zufu: [-2.25  6.23  0.01 -1.77 -2.72 -2.58]
veka: [ 1.86 -5.71  0.08 -3.58 -5.15 -0.06]
Tepu: [ 5.53  1.92  2.79 -0.46 -1.88 -0.65]
rap: [ 0.88 -6.07  2.03 -0.51  4.46 -2.97]
Pul: [ 3.98 -0.50 -0.08  5.55 -1.98  1.70]
zum: [-1.00  3.13  0.33 -1.63 -8.02 -0.32]
Zuv: [-2.89  0.45 -1.35 -5.09  4.20  1.18]
Seze: [-0.08  3.98  1.70 -1.99 -0.50  5.55]
teb: [ 2.45 -6.11  0.32  0.30  0.68 -0.53]
busen: [ 2.01 -6.04  0.34 -0.79 -1.35  1.86]
kune: [ 0.88 -2.85  2.03 -0.51  4.46 -2.97]
fakef: [ 2.80 -0.46 -0.65  5.53 -1.88  1.92]
perm: [ 1.92 -1.88  5.53 -0.65 -0.46  2.80] => fakef
perm: [ 1.70 -1.98  5.55 -0.08 -0.50  3.98] => Pul

Fedi: [-4.71 -2.12 -0.31 -0.09  0.41  0.44 -0.28 -1.82  4.37  0.74 -1.17 -1.84
  0.70  1.10 -0.77 -0.38  1.08  1.08  0.20  2.40 -3.24  0.01  0.82  2.94
  1.08  4.21  0.12 -4.06  1.16  4.57  2.00  0.22  5.09  0.44 -4.50 -1.28
  1.07 -2.18  0.48  1.38  0.19  0.14  1.77  0.64 -0.46  1.11 -0.33  0.16
 -3.52 -0.50  2.65 -1.87 -1.04  2.62  1.36  0.45 -0.45  0.61  5.13  1.61
 -3.83]
kesu: [-0.38 -1.80  2.96  0.01 -0.52  0.88  0.11 -0.07  2.54  2.18  1.78  0.85
  1.61 -1.03  0.52  3.32 -0.77 -3.58  1.56 -3.07 -0.31 -1.03 -0.82 -1.15
 -1.55  1.07  2.73  0.60  0.48 -2.92  0.46 -1.04  0.74  0.12  0.94  4.58
 -0.39 -0.46  0.16  1.11  1.37  2.20 -3.17  0.55  2.37  0.14 -0.59 -1.99
  0.55 -0.45 -3.35  2.03 -0.87  4.08  0.49  0.45 -0.74 -0.05  0.43 -0.48
  0.41]
venu: [-0.33 -0.46 -0.45  2.62  0.12  0.74  5.09 -1.28  2.40  0.64  0.44  0.41
 -4.06  0.70  1.38 -0.31 -2.18 -3.24  0.01  0.16 -0.77  1.08  0.82  4.21
 -4.71 -1.04 -1.84  0.14 -1.82  4.57  5.13 -1.17  2.65 -0.28  0.45 -4.50
 -2.12  0.61  2.00  0.19  0.19  1.36  1.61 -0.09  0.48  1.08  2.94  1.11
 -1.87 -3.83  1.77  1.16  1.10  0.22 -3.52  1.08  1.07 -0.38  4.37 -0.50
  0.44]
tomek: [ 0.52  0.60 -1.03  0.85 -0.52  0.12  0.55  0.14  1.78  0.88 -0.07  0.48
 -3.07 -0.48  2.03  0.43  1.61 -0.38 -1.80  1.37  1.07  0.55  4.08  0.94
 -1.15 -2.92 -0.59  0.46  2.37 -0.39 -0.87 -3.58 -0.05 -1.55  0.41  2.54
  0.74  1.56 -0.74  0.16 -3.17  2.73  0.01  4.58 -1.04 -1.03  0.49  2.96
  2.20  2.19 -0.47  3.32 -0.45  0.11 -0.77 -3.35 -0.31 -1.99 -0.82  0.45
  1.11]
karov: [-0.33 -0.46 -0.45  0.94 -1.16  0.74  6.00 -1.37  1.56  1.21  2.21  0.41
 -2.05  0.46  1.86 -0.31 -1.72 -0.77  0.18  0.16  0.26  0.55 -0.38  2.20
 -4.37 -1.04 -0.82  0.14 -1.02  3.12  2.37 -0.87  0.97 -0.28 -1.29 -2.92
 -1.72  0.33  0.52  0.00  0.19  1.87  3.63 -0.09  0.48  0.55  1.37  1.11
 -2.05 -2.15  1.94  1.23  0.61  0.22 -3.08 -0.07  2.76 -0.38  3.19 -0.50
  0.44]
tuvu: [-1.80 -0.48 -1.03  0.52  0.45 -1.99 -2.92  2.20  1.61 -0.77  0.55  0.88
  0.16  2.18  1.11  0.11  0.94 -0.59  0.49  0.43 -0.52  0.85  2.37 -0.82
 -3.58 -1.03 -0.38  2.54  1.07 -1.15 -3.17  0.41  0.55  2.73 -0.46 -0.31
  0.60 -3.35  0.01  2.96 -0.07  3.32 -1.04 -3.07  0.48  1.78 -1.55 -0.45
  1.37  0.14 -0.39  4.08  0.11  2.03  0.74  1.56 -0.74 -0.05  4.58 -0.87
  0.46]
guna: [-0.74 -0.46 -0.45  0.94  0.12  0.74  4.58 -0.87  1.56  0.88  2.19  0.41
 -1.55  0.46  2.73 -0.31 -2.92 -0.77  0.01  0.16 -0.59  0.55 -0.07  2.20
 -3.35 -1.04 -0.82  0.14  2.03  4.08  2.37  0.11  0.43 -1.15  0.45 -3.58
 -1.99  0.60  0.52 -1.03  0.49  3.32  1.61 -1.03  0.48  0.55  1.37  1.11
 -1.80 -3.07  2.96  0.85  1.78 -0.39 -3.17 -0.52  1.07 -0.38  2.54 -0.48
 -0.05]
perm: [ 2.94  1.11 -1.87 -3.83  1.77  1.16  1.10  0.22 -3.52  1.08  1.07 -0.38
  4.37 -0.50  0.44 -0.33 -0.46 -0.45  2.62  0.12  0.74  5.09 -1.28  2.40
  0.64  0.44  0.41 -4.06  0.70  1.38 -0.31 -2.18 -3.24  0.01  0.16 -0.77
  1.08  0.82  4.21 -4.71 -1.04 -1.84  0.14 -1.82  4.57  5.13 -1.17  2.65
 -0.28  0.45 -4.50 -2.12  0.61  2.00  0.19  0.19  1.36  1.61 -0.09  0.48
  1.08] => venu
perm: [-3.58 -3.35 -3.17 -3.07 -2.92 -1.99 -1.80 -1.55 -1.15 -1.04 -1.03 -1.03
 -0.87 -0.82 -0.77 -0.74 -0.59 -0.52 -0.48 -0.46 -0.45 -0.39 -0.38 -0.31
 -0.07 -0.05  0.01  0.11  0.12  0.14  0.16  0.41  0.43  0.45  0.46  0.48
  0.49  0.52  0.55  0.55  0.60  0.74  0.85  0.88  0.94  1.07  1.11  1.37
  1.56  1.61  1.78  2.03  2.19  2.20  2.37  2.54  2.73  2.96  3.32  4.08
  4.58] => guna
perm: [-3.52 -1.28  0.45  1.07  4.21  0.82  1.36 -1.84 -3.24  0.14 -3.83  4.57
  1.16  2.65  0.12  1.77 -0.28 -0.46 -1.87 -2.12 -1.82 -4.50  0.48  0.74
  2.94  0.64  2.62  0.19  0.70 -0.77 -0.45  1.11 -4.06 -1.04  5.13  2.40
 -2.18 -0.50 -0.38  0.41 -0.09  5.09  1.38 -1.17 -4.71  1.08  2.00  0.16
 -0.31  1.08  0.19  0.22 -0.33  0.61  4.37  1.08  0.44  0.01  1.10  1.61
  0.44] => venu
perm: [ 0.41 -0.38 -1.80  2.96  0.01 -0.52  0.88  0.11 -0.07  2.54  2.18  1.78
  0.85  1.61 -1.03  0.52  3.32 -0.77 -3.58  1.56 -3.07 -0.31 -1.03 -0.82
 -1.15 -1.55  1.07  2.73  0.60  0.48 -2.92  0.46 -1.04  0.74  0.12  0.94
  4.58 -0.39 -0.46  0.16  1.11  1.37  2.20 -3.17  0.55  2.37  0.14 -0.59
 -1.99  0.55 -0.45 -3.35  2.03 -0.87  4.08  0.49  0.45 -0.74 -0.05  0.43
 -0.48] => kesu

zodan: [ 3.59 -0.02 -0.12  3.67 -8.07]
budov: [-4.15 -4.96  0.00 -6.85 -0.13]
gem: [-7.11 -0.01 -0.08 -8.01 -0.86]
vazu: [-6.85 -0.13 -4.96 -4.14 -0.01]
rasun: [-4.15 -0.01 -0.12 -6.85 -4.96]
lusu: [-4.15 -0.01 -0.13 -4.96 -6.85]
perm: [-8.07 -0.02 -0.12  3.67  3.59] => zodan
perm: [-0.01 -6.85 -4.15 -4.96 -0.13] => lusu
perm: [-6.85 -4.96 -4.15 -0.13 -0.01] => lusu
perm: [-4.15 -0.13 -6.85 -0.01 -4.96] => lusu

Piva: [-0.11  7.94  1.58  1.06  1.97 -0.24 -1.00 -4.36]
giv: [-0.11  1.58  7.95  1.97 -0.24 -1.01 -4.36  1.06]
Rere: [-0.11 -4.36  1.06  7.95 -0.24 -1.00  1.58  1.97]
perm: [-0.24 -1.00  1.58  1.97 -0.11 -4.36  1.06  7.95] => Rere
perm: [-1.01 -4.36  1.06 -0.11  1.58  7.95  1.97 -0.24] => giv
perm: [ 1.06  7.95 -0.24 -4.36 -0.11 -1.00  1.58  1.97] => Rere

